Below are the code and all the weights of a small trained network. Each question names an input and a target symbol and asks about switching units off, where a switched-off unit gives its printed mean instead of its output.

import numpy as np


def w(rows, s, z=0):
    codes = np.array(rows[::2]) - 128.0
    scale = np.full(codes.shape[1], s)
    scale[-1] = z or s
    return codes * scale


def norm(h):
    return h / np.sqrt((h * h).mean(-1, keepdims=True) + 1e-5)


def f(y):
    return np.maximum(y, 0)


def softmax(a):
    e = np.exp(a - a.max(-1, keepdims=True))
    return e / e.sum(-1, keepdims=True)


def log_softmax(a):
    a = a - a.max(-1, keepdims=True)
    return a - np.log(np.exp(a).sum(-1, keepdims=True))


def net(x, mask):
    ids = ['βγλμτφψ'.index(c) for c in x.split()]
    T = len(ids)
    res = E[ids] + P[:T]
    q, k, v = (norm(res) @ M[0].T for M in (Q, K, V))
    z = softmax(np.where(np.tri(T) > 0, q @ k.T / 2**0.5, -1e9)) @ v
    res = res + np.where(mask[0], z, O[0][:, -1]) @ O[0][:, :-1]
    y = f(norm(res) @ A[0][:, :-1].T + A[0][:, -1])
    res = res + np.where(mask[1:17], y, B[0][:, -1]) @ B[0][:, :-1]
    return log_softmax(norm(res)[-1] @ U[:, :-1].T + U[:, -1])


Q, K, V, O, A, B = {}, {}, {}, {}, {}, {}
E = w([
[121,113,162,171,123],'β',
[131,113,112,140,183],'γ',
[109,117,121,107,206],'λ',
[126,154,30,53,5],'μ',
[88,104,149,130,163],'τ',
[95,144,172,114,168],'φ',
[77,119,180,132,139],'ψ',
],0.018)
P = w([
[156,19,51,57,66],'0',
[106,199,35,209,112],'1',
[82,140,54,123,78],'2',
[64,87,61,208,95],'3',
[228,3,183,172,89],'4',
[160,78,190,185,103],'5',
],0.0054)
Q[0] = w([
[148,27,176,157,140],'head 0',
[243,110,174,1,86],'head 0',
],0.0098)
K[0] = w([
[110,248,93,126,102],'head 0',
[103,167,158,223,202],'head 0',
],0.014)
V[0] = w([
[20,151,177,158,54],'head 0',
[73,227,141,2,143],'head 0',
],0.0094)
O[0] = w([
[49,223,110,98,154,253],'head 0',
[224,175,159,2,70,70],'head 0',
],0.011,0.0041)
A[0] = w([
[225,147,71,84,204,3],'neuron 0',
[65,115,221,91,111,144],'neuron 1',
[102,220,8,143,58,138],'neuron 2',
[199,191,88,39,34,163],'neuron 3',
[69,93,137,191,152,187],'neuron 4',
[69,108,181,157,160,90],'neuron 5',
[116,114,8,83,2,95],'neuron 6',
[188,227,154,230,111,151],'neuron 7',
[110,141,204,191,64,148],'neuron 8',
[90,227,104,120,160,128],'neuron 9',
[119,76,51,146,65,250],'neuron 10',
[216,81,73,124,104,73],'neuron 11',
[156,203,188,215,28,119],'neuron 12',
[57,180,129,115,60,103],'neuron 13',
[191,172,168,122,42,121],'neuron 14',
[65,94,85,202,104,167],'neuron 15',
],0.0082,0.0043)
B[0] = w([
[64,11,143,100,124,139],'neuron 0',
[236,152,173,182,171,223],'neuron 1',
[85,25,161,8,96,194],'neuron 2',
[94,115,38,244,37,212],'neuron 3',
[167,128,116,90,118,254],'neuron 4',
[121,204,72,126,182,203],'neuron 5',
[162,152,77,233,16,166],'neuron 6',
[109,174,122,127,233,153],'neuron 7',
[141,74,135,48,122,186],'neuron 8',
[161,57,68,101,183,218],'neuron 9',
[173,253,157,72,106,203],'neuron 10',
[104,118,254,76,135,141],'neuron 11',
[101,147,207,133,198,160],'neuron 12',
[182,93,177,68,142,203],'neuron 13',
[45,169,136,161,137,171],'neuron 14',
[195,182,66,146,103,241],'neuron 15',
],0.0066,0.0067)
U = w([
[150,73,182,87,133,131],'β',
[58,69,142,114,119,131],'γ',
[200,92,104,184,165,127],'λ',
[99,163,112,88,62,188],'μ',
[198,207,64,105,202,4],'τ',
[11,134,142,199,176,190],'φ',
[29,139,129,2,178,131],'ψ',
],0.0096,0.0042)

Each question gives the input, a string of symbols that net reads in full, and the target symbol t.
The units are the heads (2 rows each of Q, K, V and O) and the neurons (one row each of A and B). Each row of codes is followed by its name. A weight is (code - 128) times the scale printed after its matrix; where a second scale follows, it is the last column's (O, A, B and U).
mask holds one flag per unit, heads first, then neurons. A switched-off unit (its flag False) gives its mean, the last column of its rows in O or B, instead of its output. The means were averaged over made-up inputs and are rounded, as every weight is.
A unit's drop is (log p(t) with every unit on - log p(t) with that unit switched off) / (log p(t) with every unit on - log p(t) with every unit switched off).
The circuit of an input: a set's keep is (log p(t) with only the set's units on - log p(t) with every unit switched off) / (log p(t) with every unit on - log p(t) with every unit switched off). Starting from the 12 units with the biggest drops (on a tie, the unit counted first), units are removed one at a time, each time the one whose removal leaves the highest keep (on an exact tie, the one counted first), for as long as the keep stays at least 0.8.
circuit, biggest first: the units of the circuit, biggest drop first
unit that matters most: the unit with the biggest drop
k most important neurons: the k neurons with the biggest drops, biggest first
drop of u: that unit's drop, to one decimal
input λ γ λ, target β: circuit, biggest first	(head 0; neuron 11)
input γ ψ β β, target λ: circuit, biggest first	(head 0; neuron 15)
input φ ψ ψ, target μ: circuit, biggest first	(head 0; neuron 3)
input ψ τ β γ β, target τ: unit that matters most	neuron 15
input β γ β γ φ, target λ: circuit, biggest first	(head 0; neuron 15)
input β γ μ τ, target λ: 2 most important neurons	(neuron 1; neuron 3)
input γ ψ μ ψ β, target φ: 2 most important neurons	(neuron 14; neuron 3)
input ψ β φ ψ ψ β, target μ: 2 most important neurons	(neuron 3; neuron 5)
input λ ψ τ, target β: drop of neuron 13	0.0
input λ φ ψ β τ, target μ: drop of head 0	0.9
input ψ β φ τ, target ψ: drop of neuron 2	0.1
input μ φ λ μ φ, target μ: drop of head 0	1.1
